Below are the code and all the weights of a small trained network. Each question names an input and a target symbol and asks about switching units off, where a switched-off unit gives its printed mean instead of its output.

import numpy as np


def w(rows, s, z=0):
    codes = np.array(rows[::2]) - 128.0
    scale = np.full(codes.shape[1], s)
    scale[-1] = z or s
    return codes * scale


def norm(h):
    return h / np.sqrt((h * h).mean(-1, keepdims=True) + 1e-5)


def f(y):
    return y / 2 * (1 + np.tanh(0.7978845608 * (y + 0.044715 * y**3)))


def softmax(a):
    e = np.exp(a - a.max(-1, keepdims=True))
    return e / e.sum(-1, keepdims=True)


def log_softmax(a):
    a = a - a.max(-1, keepdims=True)
    return a - np.log(np.exp(a).sum(-1, keepdims=True))


def net(x, mask):
    ids = ['βδεηλπστφ'.index(c) for c in x.split()]
    T = len(ids)
    res = E[ids] + P[:T]
    r = norm(res)
    for j in range(3):
        rows = slice(4 * j, 4 * j + 4)
        q, k, v = (r @ M[0][rows].T for M in (Q, K, V))
        z = softmax(np.where(np.tri(T) > 0, q @ k.T / 4**0.5, -1e9)) @ v
        o = O[0][rows]
        res = res + np.where(mask[j], z, o[:, -1]) @ o[:, :-1]
    y = f(norm(res) @ A[0][:, :-1].T + A[0][:, -1])
    res = res + np.where(mask[3:15], y, B[0][:, -1]) @ B[0][:, :-1]
    return log_softmax(norm(res)[-1] @ U[:, :-1].T + U[:, -1])


Q, K, V, O, A, B = {}, {}, {}, {}, {}, {}
E = w([
[56,98,50],'β',
[95,91,113],'δ',
[112,115,73],'ε',
[90,82,120],'η',
[18,127,58],'λ',
[23,96,249],'π',
[86,90,148],'σ',
[82,211,147],'τ',
[92,81,106],'φ',
],0.018)
P = w([
[36,56,62],'0',
[66,57,79],'1',
[94,81,97],'2',
[124,82,127],'3',
[156,83,148],'4',
[198,81,170],'5',
[222,87,216],'6',
[242,89,253],'7',
],0.0043)
Q[0] = w([
[92,114,112],'H1',
[86,110,244],'H1',
[150,227,6],'H1',
[69,233,81],'H1',
[87,38,127],'H2',
[116,178,140],'H2',
[102,57,113],'H2',
[125,15,89],'H2',
[151,149,88],'H3',
[190,238,218],'H3',
[80,108,91],'H3',
[45,62,93],'H3',
],0.014)
K[0] = w([
[112,146,117],'H1',
[130,187,172],'H1',
[81,98,60],'H1',
[99,144,64],'H1',
[113,120,250],'H2',
[117,123,123],'H2',
[112,125,182],'H2',
[127,141,171],'H2',
[108,144,127],'H3',
[105,91,42],'H3',
[110,164,160],'H3',
[171,151,159],'H3',
],0.026)
V[0] = w([
[115,89,152],'H1',
[246,147,176],'H1',
[157,162,160],'H1',
[79,231,166],'H1',
[141,157,81],'H2',
[232,243,230],'H2',
[67,156,69],'H2',
[134,88,99],'H2',
[156,85,158],'H3',
[139,34,60],'H3',
[157,56,163],'H3',
[114,46,129],'H3',
],0.011)
O[0] = w([
[101,35,163,151],'H1',
[125,144,12,12],'H1',
[193,110,29,97],'H1',
[228,201,2,165],'H1',
[150,66,14,78],'H2',
[84,57,216,34],'H2',
[211,193,109,152],'H2',
[132,150,56,119],'H2',
[131,115,99,116],'H3',
[69,83,63,116],'H3',
[87,61,143,122],'H3',
[64,56,140,160],'H3',
],0.0062,0.011)
A[0] = w([
[160,148,126,91],'N1',
[131,119,127,93],'N2',
[163,210,46,162],'N3',
[130,117,63,35],'N4',
[63,136,172,161],'N5',
[169,92,141,246],'N6',
[118,18,99,85],'N7',
[157,136,13,2],'N8',
[118,120,26,25],'N9',
[195,70,171,104],'N10',
[105,248,138,149],'N11',
[182,95,195,148],'N12',
],0.015,0.0066)
B[0] = w([
[113,140,117,124],'N1',
[137,114,135,117],'N2',
[110,139,21,191],'N3',
[160,95,168,123],'N4',
[159,161,138,254],'N5',
[161,126,45,180],'N6',
[174,127,114,143],'N7',
[163,125,248,134],'N8',
[158,77,200,132],'N9',
[139,79,138,147],'N10',
[164,159,119,201],'N11',
[142,87,103,198],'N12',
],0.013,0.0098)
U = w([
[252,216,206,2],'β',
[96,114,109,44],'δ',
[121,135,157,96],'ε',
[89,97,107,98],'η',
[149,121,143,228],'λ',
[213,35,107,113],'π',
[93,112,217,172],'σ',
[174,201,70,249],'τ',
[108,97,92,69],'φ',
],0.016,0.005)

Each question gives the input, a string of symbols that net reads in full, and the target symbol t.
The units are the heads (4 rows each of Q, K, V and O) and the neurons (one row each of A and B). Each row of codes is followed by its name. A weight is (code - 128) times the scale printed after its matrix; where a second scale follows, it is the last column's (O, A, B and U).
mask holds one flag per unit, heads first, then neurons. A switched-off unit (its flag False) gives its mean, the last column of its rows in O or B, instead of its output. The means were averaged over made-up inputs and are rounded, as every weight is.
A unit's drop is (log p(t) with every unit on - log p(t) with that unit switched off) / (log p(t) with every unit on - log p(t) with every unit switched off).
The circuit of an input: a set's keep is (log p(t) with only the set's units on - log p(t) with every unit switched off) / (log p(t) with every unit on - log p(t) with every unit switched off). Starting from the 12 units with the biggest drops (on a tie, the unit counted first), units are removed one at a time, each time the one whose removal leaves the highest keep (on an exact tie, the one counted first), for as long as the keep stays at least 0.8.
units of the circuit, in order: the units of the circuit, biggest drop first
most important unit: the unit with the biggest drop
k most important neurons: the k neurons with the biggest drops, biggest first
heads that matter: for each layer, one digit per head in row order, 1 if its drop is at least 0.15 and else 0, layers parted by /
drop when u is switched off: that unit's drop, to one decimal
input η δ π η τ π, target β: heads that matter : 110
input π τ π π, target β: heads that matter : 101
input τ η π λ τ ε β η, target τ: heads that matter : 101
input δ π φ, target π: heads that matter : 000
input π η λ, target σ: most important unit : H1
input π π β, target σ: heads that matter : 100
input σ π π π τ π β, target β: heads that matter : 001
input τ τ ε β, target β: heads that matter : 101
input π π π φ, target π: units of the circuit, in order : (N3 N11)
input ε π ε δ σ, target π: 2 most important neurons : (N6 N12)
input π π π ε, target σ: drop when H1 is switched off : 0.8
input τ β τ λ, target β: drop when H1 is switched off : 0.4
input π β π β β, target σ: drop when H1 is switched off : 0.4
input η η ε δ π τ ε σ, target τ: most important neuron : (N3)
input π π ε, target σ: drop when H1 is switched off : 0.7
